In the rows, 128 means zero.
Each name stands for a flat space through zero: a line, a plane or more. A row that begins with a name and a colon came from that space; any other row is followed by the name of the space it lies nearest, among the names in its block.
q323-q446: [ 93 110 142 145 156  67 165  99 152 177 106 167 134 111 110 104 131 137
  94 108  88 130  71  92 152 172  98 142 126 107 110 134]
q604-q417: [131 174 122 145 130 123  91 139 141 117 136 134 125 140 122 135 104 149
 141 135 121 136 143 136 137  94 141 121 157  97 106 145]
q675-q336: [163 132 108 146 105 129  87 132 112 141 165 132 157 138 113 145 152  74
 108 116 100 156 141 140 152 152 119 148 125 121 160 145]
q675-q336: [135 163 132 117 110 129 147 127  85 155 136 161  95  85 123 108 151 146
 108 126 105 114 156 106 113 131  91 150 140 108  96 126]
q604-q417: [132 118 123   4 143 181 139  65  73 160 110  79 179 111 130 125 133  89
 130 157 130 155 170 202 128 175 140 108  98 136 131 151]
q675-q336: [117  89 146 136 108 140 169 127 119 108 120 124 124 129 131 120 144 156
 125 151 164 104 143 122 122 115 119 125 126 132 135 102]
q323-q446: [123 126 112 147 104 101 145 118 144 159 126 147 124 128 121 108 145 151
 110 135 116 127 133 123 157 143 113 149 139  87 116 139]
q431-q804: [150 129 120 137  84 150 153 104  95 119 164 182 141 162  90 168 144 122
  97 144 162  99 169 121 149 134  78 129 147  99 120 123]
q675-q336: [111 112 165 159 148 128  81 102 149 130 138 137 180  96 123  89 182  92
 128 108  89 152 134 151 155 132 130 145 122 132 163 145]
q323-q446: [123 158 111 134  92 118 127 119 137 141 122 133 113 125 138  96 142 187
 123 153 118 131 175 144 155 107 123 143 161  70  98 143]
q431-q804: [134 186 122 108 146 163  45 140 150  86 127  83 138 139 157 129 100 139
 181 137 128 155 167 185 123  69 186 102 148 128 123 153]
q604-q417: [142 136  93 150 115 137 116 115 183 125 155 178 131 175 112 164 130  92
 139  99 159 101 116 131 152 141 123 131 126 127 132 146]
q604-q417: [ 83  58 165  70 140 181 193  63 136  79  90 113 155 147 152 122 143 159
 143 155 203  92 150 162 124 121 126  89 112 166 136  95]
q675-q336: [ 91 103 143  90 108 131 185  81 122 129  87 118 119 110 163  74 162 206
 113 158 134 120 169 144 141 126 107 131 142 108 106 110]
q431-q804: [139 168 123 158 108 177 110 109 164  48 169 215 108 193 129 187 132 129
 142  93 189  69 156 114 130  82  91 108 162 151 114 112]
q604-q417: [101 114 159 155 169  85 169 127 129 193 119 159 155  98  41 126  91 120
 125 156 133 108  77 103 134 149 132 126 115  71  97 154]
q604-q417: [149 156 114 167 104 109 129 165 115 150 150 157  92 112 108 130 131 131
 118 122 115 115 127  92 119 123 112 153 138 104 112 130]
q323-q446: [122 161 125 109 154 158  84 126 163 136 124 106 150 118 113 119 105 118
 188 147 150 128 148 184 127  97 188 112 123 105 114 171]
q323-q446: [112 118 139  92 156 136 149  94 123 144 115 127 164 137  94 144  97 120
 133 153 152 122 121 150 137 142 137 102 120 109 112 144]
q431-q804: [136 158 119 129 131 125  81 126 136 137 136 118 146 126 128 120 129 119
 134 127  99 157 144 154 146 122 144 133 139 107 128 155]
q604-q417: [ 53  34 208 179 186  58 173 102 156 122  77 117 174 110 122  83 133 164
  97 132  99 146  53  93 151 141 118 118 121 138 152  97]
q604-q417: [121 151 151 106 172 166 116 124 133 117 132 144 133 115 105 148 102  96
 170 119 160  99 118 137  95 109 149 103 113 152 113 139]
q431-q804: [131 170 133 103 111 156 135 105 100 156 139 166 113  82 116 101 164 136
 129 133 122 106 180 138 120 125 104 147 137 100  94 144]
q431-q804: [122 163 156 131 153 119 121 148 101 117 123 140  94  94 140 120 118 144
 124 108  97 127 115  91  92 107 113 127 140 149 106 110]
q431-q804: [108 115 132  96 136 145 155 107 144 110 105 125 112 131 159 118 132 151
 140 122 150 110 128 133 115 125 127 116 122 155 120 112]
q431-q804: [116 128 129 114 126 157 155 104 150  88 125 166 105 155 146 147 130 145
 138 110 173  85 133 119 117 115 107 111 134 158 114 106]
q323-q446: [135  48 116 177  81 107 141 133 146 127 136 107 154 150 138 113 180 116
  99 134 128 145 127 130 168 156 121 156 114 129 190 113]
q323-q446: [142 120 132 118 106 174 152 132 104  88 144 145 106 141 135 155 139 124
 134 126 177  89 152 117  99 111 109 118 124 164 133  98]
q604-q417: [152 172 110 122 128 163 109 134 134 131 159 172 111 130 106 158 123  87
 153 105 153  95 136 127 109 123 127 129 122 136 113 145]
q604-q417: [141 210 182 124 191 163  90 170  71 139 157 173  91  33  91 132 116  70
 164  87 103  97 113  86  40  97 125 129 113 169  95 133]
q323-q446: [112  79 133 150 108 125 176 105 160 160 128 175 113  94 133  84 204 111
 116  96 132  91 115 106 134 168  95 169  99 146 146 118]
q431-q804: [146 137 125 144  82 164 105 121 118 101 157 139 139 136 129 125 170 134
 129 144 146 121 196 155 145 100 118 139 147 110 140 130]
q604-q417: [147 117 124 132 106 149 131 161 112  95 135 116  83 117 174 125 158 121
 130 100 131 118 132 104  89 119 119 141 115 190 154  90]
q675-q336: [160 149  82 165 105 117  87 154 162 124 158 138 125 173 122 163 115 101
 132 111 129 136 120 128 150 128 140 136 136 117 141 146]
q431-q804: [166 163 124 190 114 107  85 178  98 179 177 149 142  95  57 136 129  79
 122 138  96 140 131 113 133 129 133 161 130  73 130 164]
q323-q446: [157 140 112 154  44 166 128 157  99  42 151 118  88 177 169 148 144 202
 122 162 177 110 215 128 125  56 109 124 177 122 131  84]
q675-q336: [142 152 104 121 110 128 128 154 124 169 129 118  98  92 128 102 136 130
 143 135 119 124 141 133 114 130 145 152 119 106 113 146]
q675-q336: [132 164 114  65 159 141 130 131 110 115 110 104 109 148 141 165  62 136
 144 131 140 132 114 132  98 122 145  90 130 148  97 126]
q675-q336: [128  64 168  97 111 165 147  93  60 119 130  93 184 101 127 107 185 105
 100 160 127 148 177 161 134 148 109 131 109 145 174 109]
q431-q804: [148 111 121 140 133 130  95 169 118  82 133  58 161 187 118 183  61 123
 143 168 159 159 120 149 130  97 177  88 133 131 156 123]
q323-q446: [121 122 157 127 190 164  90 146 161 101 131 117 140 112 126 142 112  63
 187  94 152 113  86 137  85 111 175 105  89 197 154 132]
q675-q336: [133 157  90  90 129  78 171 118 103 182 110 145  96 139 124 144  87 150
  84 123  92 140  94  93 135 178  94 131 139  99  81 133]
q675-q336: [125 180 128  95 116 151 130  98 110  87 126 159 100 149 157 140 122 180
 118 124 133 115 173 126 125  97  92 111 171 126  86 113]
q323-q446: [137 130 106 159 120 138 120 144 180 154 148 161 113 117 110 122 150  88
 161 104 152  93 114 128 125 135 146 151 104 128 135 151]
[123 100 126 116 122 132 140 115 130 116 118 106 145 148 138 131 128 135
 123 142 141 136 133 143 140 134 133 119 125 132 142 121]
q675-q336
[130 149 152 111 131 143 153 151  75 150 126 129  96  68 112 108 129 141
 136 146 130 106 145 110  82 113 124 135 122 122 100 121]
q431-q804
[111 163 122 167 135 131  88 141 209 101 125 145 105 136 149 109 127 157
 177 110 144 108 130 139 132  77 162 128 145 122 114 143]
q675-q336
[132  85 127 135 139 134 114 131 145 127 132  95 176 151 107 147 117  85
 142 142 150 142 111 156 142 141 162 116 103 135 166 140]
q323-q446
[100 138 142 125 138 122  97 108 167 115 103 121 108  89 203  57 186 156
 134  85  72 151 138 138 131 118 127 150 135 161 137 122]
q431-q804
[106  90 162 108 157 131 111  73 130 105 118 132 165 117 174 104 186  91
  97  75  75 161 113 133 143 166  94 133 114 195 173 108]
q604-q417
[127  77 110  95 107 137 182 116 120 147 111  99 137 142 124 130 127 133
 125 162 168 118 133 146 133 156 136 123 105 122 137 123]
q604-q417
[176 106  88  79 104 145 143 126  65 162 152  96 169 164  85 188 100  65
 103 163 147 149 138 153 139 183 129 118 103 114 148 143]
q323-q446
[114  74 140  98 104 137 181  83 101 144 114 127 145 110 139  97 183 135
  95 141 128 126 153 137 143 166  93 143 114 131 144 111]
q323-q446
[131  81 108  83  97 130 166  97 101 183 114  84 171 122 109 106 147 125
 110 183 136 149 161 177 162 174 137 139 108  81 140 149]
q431-q804
[143 148 127  87 145 132  88 139  93 157 124  86 124  70 162  92 154  89
 127 101  59 175 130 143 105 153 140 149 106 162 146 138]
q323-q446
[132 174 125 189 141  90  66 166 160 114 140 135 119 138 129 131 103 139
 134 108  88 152 107 110 139  94 143 133 158 110 122 141]
q604-q417
[114 121 116 134 113 104 134 107 156 182 117 135 131  93 133  70 174 138
 120 126  94 138 137 143 158 155 126 165 123  91 125 153]
q323-q446
[101 141 163 110 177 131 121 100 129 137 115 135 165 113  94 127 100 126
 143 142 129 128 120 146 130 120 142 104 130 109 105 149]
q604-q417
[122 130 131 104 150 156 136 112 147 157 130 150 130  99 109 120 140  87
 159 113 149  99 119 142 111 145 141 131  97 141 122 148]
q323-q446
[ 91 178 114 125 197  83  95  88 230 153 106 193 105 127 162 110 121 109
 138  30  66 132  46 105 143 162 119 134 128 159  99 156]
q431-q804
[109 121 177 101 174 160  45  52 128  78 134 115 228 138 148 123 165  80
 118 104  81 188 156 191 169 130 124 104 137 163 174 141]
q675-q336
[134 126 123 135 139 109 130 124 123 119 136 145 138 164 115 169 100 112
 104 115 123 135  97 106 137 145 109 115 134 136 130 121]
q675-q336

Each name stands for a flat space through zero: a line, a plane or more. A row that begins with a name and a colon came from that space; any other row is followed by the name of the space it lies nearest, among the names in its block.
q379-q588: [ 98 144 152 142 162 155 138 121 134 133 149 156  85 170 140 126 121 119
 123 142 160 147 150 127 142 171 117 117 134 125 136 135]
q980-q133: [136 155  88 134 125 112 131 102 169 131 125  93  98 156 163 174 124 141
  94 116 137 114 111  98 137 159 110 123 120 159 128 128]
q980-q133: [163 125 130  78 105 120 114 111 158  92 127 188 154  87 128 138 142  87
 163 131 132 132 171 177 126 139 110 156 172 111 120 135]
q866-q507: [ 98  75 155 106 153 150 134 184 131  97  94 108 132 126 118 105 134 148
  97 131 151 101 148 132 134  55 162 142 113 118  92 151]
q951-q697: [ 93 132 168 168 162 146 159 148 158  83 172 170 114 162 132  97 103 113
 142 118 107 148 160 146 138 218  79 131 172 131 141 140]
q980-q133: [122 137 144 126 108 128 130 107 131 156 148 122 130 119 110 128 142 141
 125  99 122 109 111 155 114 107 156 105 119  98 127 158]
q980-q133: [144 144 149 102 119 141 112  92  97 153 145 198 136 105 107 120 146  91
 178 150 146 159 145 162 119 129 136 118 136  89 139 125]
q968-q89: [ 97  98 155 118 179 167 140 160 112 109 102 140 117 146 114 111 137 135
 121 162 166 132 132 101 135  80 147 115  81 111 101 136]
q379-q588: [119 130 153 126 139 151 107 107  70 134 149 172 131 136 101 108 117 105
 174 146 130 176 139 124 135 130 131 109 133 109 123 112]
q951-q697: [129 110 149 117 127 135 117 119  97 132 138 147 120 127 122  89 111 126
 147 105 127 137 144 137 125 119 139 110 154 120 102 133]
q951-q697: [151 137  90 133 121 103 140 145 183  73 113 123 165 111 140 170 136 114
 129 149  99 123 124 118 133 165  80 170 129 154 148 111]
q968-q89: [118 154 144  80 149 161 123  79 179  93 143 199 110 146 125 183 159  91
 144 156 182 143 162 150 144 145 118 121 117  89 111 160]
q866-q507: [ 81 174 154 159 158 165 139 113 127 122 164 162 149 154  79 181 160 107
 154 192 131 169 104 126 141 147 122 119  64  83 174 129]
q379-q588: [153 157 114 135 118 109 177 142 199 161 115 140 128  93 150 148 179 125
 103 147 145  82 110 165  96 156 116 148 102 114 184 145]
q951-q697: [164 116  76  91 107 104  84 105 120  97  99  99 132 127 152 159 102 124
 128 118 124 138 140  89 149 113 116 144 154 173  88  99]
q968-q89: [103  81 170 144 166 164 115 185  17 111 113 158 173 118  70  62 112 114
 184 186 112 186 132 100 134  73 144 130 104 112 125  84]
q951-q697: [153 107 136 100 114 120 133 137 139 114 116 155 150  88 123 104 139 118
 144 116 123 111 142 159 110 110 130 136 145 112 114 141]
q968-q89: [ 77 150 150 176 163 155 159 136 133 126 151 115 131 163  95 148 144 146
 120 150 119 134  83 103 130 132 131 100  59 103 149 142]
q951-q697: [122 109 153 121 145 145 143 157 113 125 112 154 151 104 101 106 152 123
 143 157 138 125 124 138 115  89 144 129  95  97 131 134]
q379-q588: [100 143 161 156 178 167 160 159 104 152 125 179 130 133 103 119 162 108
 147 211 162 157 118 124 122 134 128 128  66  94 180 114]
q968-q89: [ 94 139 151 191 158 142 163 173 112 137 142 129 142 140 106 110 133 131
 132 166 107 144 104 120 124 155 115 133  95 121 181 113]
q866-q507: [158 135 129 128 115 128 101 126  38 179 123 174 155  90 105  98 131  91
 187 182 128 181 132 135 118 121 134 141 134 119 171  72]
q379-q588: [ 93 106 133 177 127 124 118 150  77 116 145  57 148 155  99 102  85 168
 122  91  66 136  93  86 138 104 140 108 122 149 110 117]
q379-q588: [113 135 133 147 128 122 148 138 173 125 143 111 106 145 150 129 121 141
  97 100 124 105 137 146 129 166 116 135 152 140 138 149]
q866-q507: [133 114 116 129 117 114 119 132 144  59 135 117 173 121 111 140 110 126
 148 107  74 133 124 116 138 134 101 138 144 140 103 125]
q980-q133: [166 123  97 113 115 105 123 103 139 116 119 122 119 124 154 121 109 132
 133  92 115 119 122 103 121 145 107 112 148 154  95 123]
q980-q133: [ 93  99 123 160 133 132 113 131  74  91 133  43 167 156  74 126  97 182
 129  89  61 131  56  48 137  53 155  77  67 132  70 128]
q980-q133: [126 106 153 120 122 141 106 116  59 112 141 150 176 108  68  97 121 122
 187 124  91 158 110 119 122  76 148  97 111  93  97 123]
q866-q507: [ 64  90 150 135 125 139  98 162 123  81 139  49 135 166 109 137  92 165
  84  87 102 120 151 131 167  78 161 148 156 144  90 149]
q379-q588: [120 154 130 167 151 125 174 128 188 121 152 141  94 158 160 125 123 131
 112 113 124 115 123 126 122 217  82 118 137 142 150 143]
q379-q588: [131 158 131 128  82 115 120 102 117 221 142 101 119 105 122 143 159 143
 104 113 143 102 108 179 108  95 182 122 119 100 168 146]
q379-q588: [112 113 157 134 127 141 115 146  82 123 138 143 159 115  91 103 124 119
 157 141 109 152 136 144 130 104 142 135 134 108 134 119]
q866-q507: [106 170 127 163 119 130 119 111 122 136 164 123 145 144 106 170 131 117
 140 151 105 158 113 133 142 163 117 137 120 123 175 114]
q968-q89: [128 143 119 182 110 102 152 154 127 190 136  79 112 126 150 104 120 155
  93 108 106 104 104 139 110 160 130 137 141 153 181 118]
q951-q697: [142 151 127 139 100 113 118  86 112 172 162 131 107 132 138 112 111 129
 139  87 114 133 124 144 118 164 128 103 164 131 135 129]
q951-q697: [163 120  85  78 152 130 118 147 153  83  62 160 138 110 156 177 153  91
 131 212 181 142 157  97 146 117 100 180 105 152 128  90]
q980-q133: [111 106 124 156 152 141 111 125  39 125 125  91 137 159  95  98  91 156
 151 123  96 162  78  40 135  84 142  75  81 141  86  98]
q968-q89: [129 106 133 155 164 140 153 165  91  91 109 147 176 115  89  98 132 126
 171 169  95 150  85  74 115 110 108 111  66 118 125 102]
q951-q697: [ 98 132 153 149 133 137 141 129 139 139 154 115 107 151 127 116 121 145
 109 100 125 117 128 144 128 141 138 113 136 120 129 153]
q866-q507: [162 106 125 118 117 118 116 156  72 158  99 150 147  85 128  83 127 110
 155 157 131 143 142 137 114 107 135 151 145 135 147  89]
q379-q588: [132 131 131 101 145 142 127 120 146 117 118 165 108 133 144 140 138 107
 130 152 168 136 157 134 136 139 120 137 133 124 122 130]
q866-q507: [118 151 134 141 145 139 149 120 148 146 136 143 107 142 135 140 144 126
 120 144 149 126 119 128 123 152 122 117 104 117 149 137]
q951-q697: [141 144 121 148  89  97 137 112 160 134 159 107 140 115 131 127 120 140
 125  73  80 104 113 157 113 163 116 124 161 132 139 146]
q968-q89: [125 135 128 112 102 125  94  96 118 122 149 122 135 132 117 149 117 122
 138 108 117 142 142 144 143 122 138 130 157 125 115 132]
q980-q133: [157 146 111 141 117 106 149 113 146 178 130 126  88 126 170 107 125 136
 111 102 138 105 119 132 106 173 116 114 146 147 146 129]
q866-q507: [ 89 166 128 169 127 127 138 118 160 177 159  80  70 179 161 155 119 153
  68 106 145 112 128 141 141 176 135 128 143 148 165 144]
q980-q133: [189 177  80 104  86  93 118  41 167 139 147 151 123 113 152 172 136 109
 153  96 117 124 107 127 113 182  95 103 142 132 124 131]
q968-q89: [108 138 128 189 150 122 172 180 161 101 134 115 151 135 126 130 130 132
 119 153  91 126 107 118 126 182  86 154 111 144 178 116]
q866-q507: [136 149 125 153 148 127 158 123 149 136 138 155 105 141 149 117 127 120
 134 135 132 132 121 117 118 191  93 115 126 136 148 124]
q968-q89: [120 130 145 101 145 151 111 123 146  44 141 201 165 126 104 161 133  74
 178 174 126 175 177 147 156 158  89 162 151 111 125 120]
[106 140 156 114 119 147 108 114 105 178 143 138 107 132 119 133 142 122
 119 138 166 135 152 171 134 104 170 131 137 101 145 140]
q379-q588
[ 86  72 154 147 155 142 118 177 110  25 137 106 159 157 102  92  72 140
 141 100  70 150 152  98 159 122 107 137 163 152  74 125]
q866-q507
[156 113  90 125  83  94  97  94  90 126 126  59 161 115 108 128 102 164
 137  64  66 115  72  82 119  74 147  90 117 144  77 122]
q968-q89
[168 112  94 111 118 102 138 131 155 109  98 113 133 107 152 123 126 137
 121 107 118  99 115 106 114 124 112 128 128 151 103 126]
q968-q89
[177  98  92 115  93  87 154 196 159 110  63  95 219  32 108 138 180 137
 121 157  92  72  86 143  91  53 137 181  78 120 156 119]
q379-q588
[163 125  97 103 103 103 120  73 144 143 127  96  91 137 161 122 108 157
 111  49 126  93 106 101 114 122 135  77 141 146  67 151]
q980-q133
[174 137  87  73  83 106  91  78 118 175 100 106 123  97 140 165 150 131
 118 119 158 108 115 129 119  68 167 121 115 125 109 127]
q379-q588
[117 143 125 155 133 122 154 136 161 143 135 106 109 142 145 134 132 145
  98 117 128 105 113 129 122 155 121 125 120 136 148 141]
q379-q588
[126 114 127 123 169 148 112 137 103  70 120 173 124 154 136 118  96  94
 164 168 136 184 167  88 158 167  84 143 152 156 110  89]
q951-q697
[148 123 123 111  98 107 123 111 152 128 137 123 123 113 143 118 119 132
 122  79 115 104 141 156 119 137 128 127 170 132 111 147]
q951-q697
[ 69 136 144 118 132 152 125 125 179  81 141  89 154 150  86 208 161 148
  94 132 130 107 112 139 151  71 160 131  73  89 113 177]
q866-q507
[136  75 131 115 153 125 171 211 182  58  74 129 166  90 130 106 150 135
 111 146 123  83 135 130 114  94 113 166 107 129 113 142]
q866-q507
[137 145 134  99  80 110 130 105 202 105 151 137 167  89 110 174 164 119
 126  97 107  91 135 203 117 123 134 147 146  89 135 177]
q980-q133
[177 134  88 114  83  92  96  64 103 132 141 109 138 117 132 127  98 134
 158  68  83 133 100  99 119 132 119  91 152 148  87 116]
q379-q588
[157 159 131 164 108 112 147  88  82 222 158 143 108 114 126  76 128 138
 155  97 110 127  77 128  84 157 136  68 117 111 156 124]
q980-q133
[105 125 127 147 144 126 154 171 185 111 119  99 107 147 159 139 127 142
  77 128 138 100 146 139 138 156 114 162 141 153 147 140]
q968-q89
[156 112 139  94 149 143 138 135 106 162  94 186 101 105 146  85 146 108
 142 160 186 129 150 134 109 112 138 121 121 114 123 121]
q968-q89
[138 146 113 115 117 125 112  87 129 120 138 132 135 132 119 161 131 121
 144 125 122 139 114 114 133 128 124 112 116 122 115 128]
q980-q133
[123 117 127 139 127 127 124 108  91 154 133  88 111 146 121 102 108 164
 120  84 115 118  89  90 119  95 154  75 105 130  90 137]
q980-q133
[ 96 132 147 169 163 154 136 149  73 131 135 135 148 145  88 118 129 126
 154 178 116 168  98  92 133 119 129 114  75 114 152 102]
q951-q697
[132 163 113 158 112 112 133 106 139 150 154 115 122 138 137 146 123 130
 126 116 107 131 109 129 125 176 110 124 136 139 159 122]
q951-q697
[113 129 152 124 147 148 136 142 136 123 131 163 121 131 126 125 139 110
 132 156 153 138 155 151 133 140 125 142 133 113 143 133]
q379-q588
[207  86 112  95 131 109 139 145  96 118  82 193 145  69 146  48 120 101
 184 135 125 132 138 110  93 130  97 124 149 141 101  95]
q866-q507
[128 117 135 135 131 132 123 126  88 133 131 128 138 127 109 103 117 133
 148 123 112 141 112 110 123 110 136 106 117 122 114 120]
q980-q133
